Here is a tiny trained network, its code and every weight. The questions are about switching its units off for an input and a class, where a switched-off unit gives its printed mean instead of its output.

import numpy as np


def w(rows, s, z=0):
    codes = np.array(rows[::2]) - 128.0
    scale = np.full(codes.shape[1], s)
    scale[-1] = z or s
    return codes * scale


def f(y):
    return np.maximum(y, 0)


def log_softmax(a):
    a = a - a.max(-1, keepdims=True)
    return a - np.log(np.exp(a).sum(-1, keepdims=True))


def net(x, mask):
    res = np.array(x, float).reshape(1, 6) / 4 @ E
    y = f(res @ A[0][:, :-1].T + A[0][:, -1])
    res = res + np.where(mask, y, B[0][:, -1]) @ B[0][:, :-1]
    return log_softmax(res[-1] @ U[:, :-1].T + U[:, -1])


A, B = {}, {}
E = w([
[253,131,156,221,149,204,117],'x0',
[168,181,119,147,23,37,130],'x1',
[129,156,105,194,165,128,146],'x2',
[168,139,138,124,63,94,117],'x3',
[136,233,117,105,172,163,173],'x4',
[76,207,70,190,169,79,174],'x5',
],0.0045)
A[0] = w([
[131,221,109,215,196,132,144,118],'N0',
[94,220,111,58,53,33,134,120],'N1',
[139,144,123,139,149,119,137,112],'N2',
[106,188,110,87,76,76,135,107],'N3',
[128,169,119,166,153,132,135,129],'N4',
[128,170,118,161,153,130,135,123],'N5',
[117,156,122,112,103,109,134,112],'N6',
[197,119,150,96,145,220,134,3],'N7',
[169,121,128,114,140,166,123,35],'N8',
[187,75,128,126,104,172,99,191],'N9',
[165,87,137,189,60,75,116,117],'N10',
[130,218,110,210,194,130,142,125],'N11',
[69,95,126,104,174,133,121,129],'N12',
[189,58,126,205,34,98,113,59],'N13',
[161,124,140,110,133,175,119,32],'N14',
[128,203,113,199,181,132,143,121],'N15',
[114,98,117,109,166,134,120,166],'N16',
[147,106,131,155,100,102,129,139],'N17',
[115,166,119,106,100,96,129,109],'N18',
[163,121,148,91,151,198,119,80],'N19',
[9,55,109,70,214,129,131,102],'N20',
],0.011,0.00071)
B[0] = w([
[77,206,121,224,107,197,114,229],'N0',
[89,200,158,33,56,14,157,254],'N1',
[115,141,116,144,125,136,131,147],'N2',
[102,175,151,67,85,63,141,205],'N3',
[107,159,124,168,118,157,124,171],'N4',
[106,159,124,168,125,148,124,170],'N5',
[117,148,133,104,112,98,136,161],'N6',
[196,174,134,55,139,198,142,209],'N7',
[160,149,134,95,122,163,133,165],'N8',
[245,126,118,110,163,144,148,206],'N9',
[173,79,124,196,90,61,120,207],'N10',
[79,200,125,220,108,194,117,225],'N11',
[70,81,118,121,184,124,128,189],'N12',
[213,50,121,204,81,82,96,227],'N13',
[165,156,138,94,141,160,132,168],'N14',
[85,186,122,204,105,188,120,210],'N15',
[96,103,120,114,167,131,127,165],'N16',
[146,106,120,158,109,98,133,163],'N17',
[115,158,134,90,104,90,136,173],'N18',
[166,165,123,62,162,170,132,190],'N19',
[4,14,116,116,227,120,118,252],'N20',
],0.025,0.006)
U = w([
[91,166,173,43,70,37,183,243],'0',
[215,25,118,193,91,86,87,111],'1',
[82,211,102,253,112,200,106,45],'2',
[53,9,99,107,215,131,119,208],'3',
[203,138,141,34,169,191,162,1],'4',
],0.0046,9e-05)

Each question gives the input, the list of numbers given to net, and the class t.
The units are the neurons (one row each of A and B). Each row of codes is followed by its name. A weight is (code - 128) times the scale printed after its matrix; where a second scale follows, it is the last column's (A, B and U).
mask holds one flag per neuron, in row order. A switched-off neuron (its flag False) gives its mean, the last column of its row in B, instead of its output. The means were averaged over made-up inputs and are rounded, as every weight is.
A unit's drop is (log p(t) with every unit on - log p(t) with that unit switched off) / (log p(t) with every unit on - log p(t) with every unit switched off).
The circuit of an input: a set's keep is (log p(t) with only the set's units on - log p(t) with every unit switched off) / (log p(t) with every unit on - log p(t) with every unit switched off). Starting from the 12 units with the biggest drops (on a tie, the unit counted first), units are removed one at a time, each time the one whose removal leaves the highest keep (on an exact tie, the one counted first), for as long as the keep stays at least 0.8.
circuit, biggest first: the units of the circuit, biggest drop first
top k neurons: the k neurons with the biggest drops, biggest first
drop when u is switched off: that unit's drop, to one decimal
input [-2,-4,2,-3,-3,-8], class 3: top neuron : N20
input [-1,4,-4,-3,-6,1], class 1: circuit, biggest first : N13, N10
input [-7,-6,5,0,4,3], class 3: top 2 neurons : N20, N12
input [-4,-3,-2,2,4,4], class 0: top 2 neurons : N1, N3
input [5,1,-4,5,2,-4], class 4: top 2 neurons : N7, N19
input [6,-4,2,-5,3,-3], class 4: top 3 neurons : N7, N19, N9
input [-2,7,-2,6,-6,-4], class 1: top 2 neurons : N13, N10
input [1,8,-3,-2,-3,0], class 1: top 2 neurons : N13, N10
input [-7,-1,5,2,-6,2], class 3: top 3 neurons : N20, N12, N7
input [5,-3,1,7,6,-8], class 4: drop when N7 is switched off : 0.0
input [-4,6,8,8,-6,-6], class 1: drop when N10 is switched off : 0.2
input [-1,-6,2,-5,3,-4], class 3: drop when N20 is switched off : 0.5
input [-1,-3,-1,8,5,1], class 0: drop when N11 is switched off : 0.1
input [4,-2,7,2,-6,-7], class 1: circuit, biggest first : N13
